Below is a small trained network, with its code and all its weights. Each question gives an input and a class and asks what happens when units are switched off, that is, made to give their printed mean instead of their output.

import numpy as np


def w(rows, s, z=0):
    codes = np.array(rows[::2]) - 128.0
    scale = np.full(codes.shape[1], s)
    scale[-1] = z or s
    return codes * scale


def f(y):
    return np.maximum(y, 0)


def log_softmax(a):
    a = a - a.max(-1, keepdims=True)
    return a - np.log(np.exp(a).sum(-1, keepdims=True))


def net(x, mask):
    res = np.array(x, float).reshape(1, 7) / 4 @ E
    y = f(res @ A[0][:, :-1].T + A[0][:, -1])
    res = res + np.where(mask, y, B[0][:, -1]) @ B[0][:, :-1]
    return log_softmax(res[-1] @ U[:, :-1].T + U[:, -1])


A, B = {}, {}
E = w([
[40,93,154,226,136,130],'x0',
[70,253,105,75,99,121],'x1',
[150,90,114,130,255,118],'x2',
[124,145,188,185,90,44],'x3',
[127,201,198,121,207,226],'x4',
[155,144,127,64,166,65],'x5',
[55,46,196,102,104,149],'x6',
],0.01)
A[0] = w([
[34,149,221,132,137,149,122],'N0',
[198,195,144,156,78,169,144],'N1',
[150,126,119,121,207,215,95],'N2',
[139,178,175,169,180,82,109],'N3',
[60,95,89,87,161,86,74],'N4',
[162,58,127,211,155,105,158],'N5',
[190,17,119,190,124,115,72],'N6',
[82,197,44,148,101,77,119],'N7',
[145,135,89,144,233,236,149],'N8',
[118,135,121,111,44,28,39],'N9',
[125,155,186,102,117,127,95],'N10',
[17,46,144,191,61,153,135],'N11',
[12,148,250,137,136,191,125],'N12',
[44,64,174,166,63,146,124],'N13',
[52,68,162,178,81,136,142],'N14',
[135,130,121,155,181,178,93],'N15',
[75,162,62,194,138,128,120],'N16',
[129,107,83,87,105,60,130],'N17',
[120,155,127,94,123,146,82],'N18',
[125,38,114,169,163,107,113],'N19',
[145,134,75,56,118,77,3],'N20',
[72,172,49,211,119,94,141],'N21',
[195,202,149,162,83,163,168],'N22',
[176,157,143,105,142,149,64],'N23',
[139,182,153,205,186,67,193],'N24',
[183,166,134,133,69,169,184],'N25',
[93,138,167,96,131,138,62],'N26',
],0.012,0.0054)
B[0] = w([
[104,133,171,123,209,154,206],'N0',
[126,210,142,128,112,104,194],'N1',
[174,110,62,104,73,136,208],'N2',
[90,94,125,123,190,136,175],'N3',
[168,141,147,133,59,116,161],'N4',
[98,165,195,149,174,210,217],'N5',
[131,113,192,150,163,136,224],'N6',
[148,168,137,93,139,132,207],'N7',
[159,95,100,73,61,133,240],'N8',
[170,106,116,106,111,143,205],'N9',
[116,139,143,153,147,91,157],'N10',
[78,85,51,146,77,55,248],'N11',
[85,170,172,71,204,134,238],'N12',
[83,88,94,145,134,59,226],'N13',
[97,77,66,147,145,85,221],'N14',
[153,111,137,94,108,163,175],'N15',
[173,141,150,70,94,151,173],'N16',
[167,147,152,61,166,185,194],'N17',
[125,112,154,166,138,128,155],'N18',
[176,131,160,177,151,188,206],'N19',
[127,136,101,82,134,159,180],'N20',
[178,169,171,114,148,165,195],'N21',
[134,248,151,145,103,94,200],'N22',
[139,112,98,128,86,90,164],'N23',
[74,135,176,108,249,142,198],'N24',
[117,187,139,134,105,103,189],'N25',
[111,140,122,147,153,148,151],'N26',
],0.012,0.015)
U = w([
[183,158,182,109,124,193,223],'0',
[161,10,66,191,73,128,4],'1',
[105,62,59,79,120,114,139],'2',
[40,114,176,201,186,104,150],'3',
[137,126,57,141,5,50,87],'4',
],0.012,0.0026)

Each question gives the input, the list of numbers given to net, and the class t.
The units are the neurons (one row each of A and B). Each row of codes is followed by its name. A weight is (code - 128) times the scale printed after its matrix; where a second scale follows, it is the last column's (A, B and U).
mask holds one flag per neuron, in row order. A switched-off neuron (its flag False) gives its mean, the last column of its row in B, instead of its output. The means were averaged over made-up inputs and are rounded, as every weight is.
A unit's drop is (log p(t) with every unit on - log p(t) with that unit switched off) / (log p(t) with every unit on - log p(t) with every unit switched off).
The circuit of an input: a set's keep is (log p(t) with only the set's units on - log p(t) with every unit switched off) / (log p(t) with every unit on - log p(t) with every unit switched off). Starting from the 12 units with the biggest drops (on a tie, the unit counted first), units are removed one at a time, each time the one whose removal leaves the highest keep (on an exact tie, the one counted first), for as long as the keep stays at least 0.8.
units of the circuit, in order: the units of the circuit, biggest drop first
unit that matters most: the unit with the biggest drop
top k neurons: the k neurons with the biggest drops, biggest first
drop when u is switched off: that unit's drop, to one decimal
input [-4,-4,1,3,-5,-8,4], class 1: units of the circuit, in order : (N12)
input [6,-7,3,-8,0,7,1], class 0: top 2 neurons : (N5, N11)
input [-4,-7,0,-6,7,-5,4], class 2: units of the circuit, in order : (N8, N21)
input [1,-3,-5,-3,5,7,-3], class 4: units of the circuit, in order : (N5, N12, N0)
input [-2,-8,5,1,-8,2,8], class 3: top 4 neurons : (N5, N6, N8, N2)
input [6,1,-5,-7,8,5,3], class 3: top 2 neurons : (N12, N0)
input [-4,1,2,-6,0,2,8], class 2: top 2 neurons : (N5, N19)
input [7,4,-3,3,-4,6,4], class 2: top 2 neurons : (N9, N11)
input [-8,4,7,0,-8,-4,-2], class 0: top 2 neurons : (N11, N17)
input [2,7,3,-4,0,-8,8], class 2: top 4 neurons : (N11, N5, N6, N24)
input [-1,-3,-7,-2,-2,-5,6], class 2: top 3 neurons : (N11, N12, N22)
input [0,8,6,-7,-7,-7,6], class 4: top 2 neurons : (N4, N24)
input [2,-4,-3,-4,-3,8,6], class 1: drop when N12 is switched off : 0.1
input [-2,-1,5,-5,4,-4,5], class 2: drop when N21 is switched off : 0.2
input [0,-3,-5,-8,2,-5,7], class 2: unit that matters most : N12
input [-4,1,-1,0,5,5,-4], class 4: drop when N5 is switched off : 0.3
